Below is a small trained network, with its code and all its weights. Each question gives an input and a target symbol and asks what happens when units are switched off, that is, made to give their printed mean instead of their output.

import numpy as np


def w(rows, s, z=0):
    codes = np.array(rows[::2]) - 128.0
    scale = np.full(codes.shape[1], s)
    scale[-1] = z or s
    return codes * scale


def norm(h):
    return h / np.sqrt((h * h).mean(-1, keepdims=True) + 1e-5)


def f(y):
    return y / 2 * (1 + np.tanh(0.7978845608 * (y + 0.044715 * y**3)))


def softmax(a):
    e = np.exp(a - a.max(-1, keepdims=True))
    return e / e.sum(-1, keepdims=True)


def log_softmax(a):
    a = a - a.max(-1, keepdims=True)
    return a - np.log(np.exp(a).sum(-1, keepdims=True))


def net(x, mask):
    ids = ['ΓΣΦαζξω'.index(c) for c in x.split()]
    T = len(ids)
    res = E[ids] + P[:T]
    r = norm(res)
    for j in range(3):
        rows = slice(3 * j, 3 * j + 3)
        q, k, v = (r @ M[0][rows].T for M in (Q, K, V))
        z = softmax(np.where(np.tri(T) > 0, q @ k.T / 3**0.5, -1e9)) @ v
        o = O[0][rows]
        res = res + np.where(mask[j], z, o[:, -1]) @ o[:, :-1]
    y = f(norm(res) @ A[0][:, :-1].T + A[0][:, -1])
    res = res + np.where(mask[3:11], y, B[0][:, -1]) @ B[0][:, :-1]
    return log_softmax(norm(res)[-1] @ U[:, :-1].T + U[:, -1])


Q, K, V, O, A, B = {}, {}, {}, {}, {}, {}
E = w([
[117,88,197,114,147],'Γ',
[93,75,121,115,90],'Σ',
[104,73,114,147,116],'Φ',
[132,202,104,2,118],'α',
[113,98,130,151,169],'ζ',
[166,111,161,163,111],'ξ',
[102,147,134,166,122],'ω',
],0.025)
P = w([
[36,78,254,140,157],'0',
[53,90,234,159,154],'1',
[64,108,214,166,152],'2',
[81,107,176,160,148],'3',
[88,119,147,161,142],'4',
[103,125,126,160,136],'5',
[114,139,108,154,130],'6',
[132,148,85,151,119],'7',
[132,147,58,156,108],'8',
[148,154,24,152,95],'9',
],0.0079)
Q[0] = w([
[131,131,149,133,33],'H1',
[108,218,102,145,207],'H1',
[178,213,86,59,178],'H1',
[111,139,108,42,77],'H2',
[96,157,71,101,123],'H2',
[173,230,150,56,150],'H2',
[168,116,129,150,176],'H3',
[127,177,91,2,95],'H3',
[83,97,100,95,143],'H3',
],0.016)
K[0] = w([
[145,228,135,88,112],'H1',
[82,101,182,185,152],'H1',
[63,33,252,126,127],'H1',
[139,112,108,43,148],'H2',
[146,162,147,86,125],'H2',
[82,96,209,99,98],'H2',
[209,146,148,137,157],'H3',
[99,77,153,46,129],'H3',
[96,104,11,139,143],'H3',
],0.016)
V[0] = w([
[2,86,40,162,179],'H1',
[164,178,225,212,89],'H1',
[14,238,183,161,77],'H1',
[71,209,145,92,169],'H2',
[139,99,202,43,181],'H2',
[98,120,133,55,17],'H2',
[110,120,134,139,1],'H3',
[145,109,194,160,101],'H3',
[181,111,142,150,138],'H3',
],0.0096)
O[0] = w([
[146,233,186,79,83,205],'H1',
[82,158,88,120,193,168],'H1',
[168,211,130,210,128,253],'H1',
[146,253,112,125,88,142],'H2',
[189,143,58,52,106,101],'H2',
[219,147,155,116,180,99],'H2',
[180,117,73,142,255,186],'H3',
[164,120,41,139,97,198],'H3',
[111,137,116,60,60,113],'H3',
],0.0083,0.0081)
A[0] = w([
[49,119,107,86,175,63],'N1',
[156,158,106,3,195,142],'N2',
[155,78,156,213,97,76],'N3',
[244,124,104,88,203,4],'N4',
[99,112,95,162,193,155],'N5',
[158,178,169,113,110,98],'N6',
[108,190,51,168,174,32],'N7',
[141,122,42,110,93,2],'N8',
],0.013,0.0038)
B[0] = w([
[148,114,62,165,140,130],'N1',
[149,227,69,112,97,201],'N2',
[152,177,140,52,201,241],'N3',
[117,67,189,193,35,192],'N4',
[72,108,113,128,50,217],'N5',
[151,74,35,160,60,164],'N6',
[137,215,254,196,177,254],'N7',
[110,91,232,161,51,134],'N8',
],0.0087,0.0054)
U = w([
[169,201,58,51,115,158],'Γ',
[215,103,184,171,35,2],'Σ',
[150,120,234,35,185,104],'Φ',
[255,130,89,129,166,117],'α',
[33,150,164,70,28,86],'ζ',
[110,87,12,140,149,230],'ξ',
[118,227,139,211,173,157],'ω',
],0.0088,0.004)

Each question gives the input, a string of symbols that net reads in full, and the target symbol t.
The units are the heads (3 rows each of Q, K, V and O) and the neurons (one row each of A and B). Each row of codes is followed by its name. A weight is (code - 128) times the scale printed after its matrix; where a second scale follows, it is the last column's (O, A, B and U).
mask holds one flag per unit, heads first, then neurons. A switched-off unit (its flag False) gives its mean, the last column of its rows in O or B, instead of its output. The means were averaged over made-up inputs and are rounded, as every weight is.
A unit's drop is (log p(t) with every unit on - log p(t) with that unit switched off) / (log p(t) with every unit on - log p(t) with every unit switched off).
The circuit of an input: a set's keep is (log p(t) with only the set's units on - log p(t) with every unit switched off) / (log p(t) with every unit on - log p(t) with every unit switched off). Starting from all 11 units, units are removed one at a time, each time the one whose removal leaves the highest keep (on an exact tie, the one counted first), for as long as the keep stays at least 0.8.
circuit, biggest first: the units of the circuit, biggest drop first
most important unit: the unit with the biggest drop
top k neurons: the k neurons with the biggest drops, biggest first
which heads matter: for each layer, one digit per head in row order, 1 if its drop is at least 0.15 and else 0, layers parted by /
input ξ ξ Φ Φ Γ ξ ξ, target ξ: which heads matter -> 100
input Φ Φ α ζ, target ζ: which heads matter -> 001
input ω ω ζ Φ α α Φ, target α: top 2 neurons -> N3; N7
input ω Φ ξ Σ Σ, target ξ: which heads matter -> 001
input ω Φ Σ Σ, target Φ: top 2 neurons -> N3; N2
input Φ α ω Γ Γ ξ, target α: which heads matter -> 101
input ω ζ ζ Φ, target ζ: circuit, biggest first -> H1; H2
input Γ Φ Γ ζ Φ, target ζ: most important unit -> H1
input Σ Γ Γ, target Σ: circuit, biggest first -> H2; N4; N6
input α Σ Σ Γ ω Φ ζ Σ Γ, target Φ: which heads matter -> 100
input Γ Σ Σ Φ, target Φ: circuit, biggest first -> H1; H2; N3
input ξ Γ ξ, target ξ: which heads matter -> 110
input Σ ξ ω Γ Σ Γ, target Σ: which heads matter -> 101
input Γ ξ Φ Σ, target ξ: which heads matter -> 000
input Φ Φ Γ α ξ ω Σ Σ ξ, target α: circuit, biggest first -> H1; N3; N7
input Σ ω ω Φ ξ Γ, target ξ: which heads matter -> 100
input ξ Σ ξ ζ, target ξ: circuit, biggest first -> H2; H1; N1
input ξ Γ ζ, target ξ: which heads matter -> 111
input α Φ ξ Σ, target Σ: circuit, biggest first -> H2; H1; N8
input ζ Γ ξ Γ α Φ, target ξ: circuit, biggest first -> H1; N7
input Φ α ζ Σ Σ Φ Φ α Φ, target α: circuit, biggest first -> H1; H2
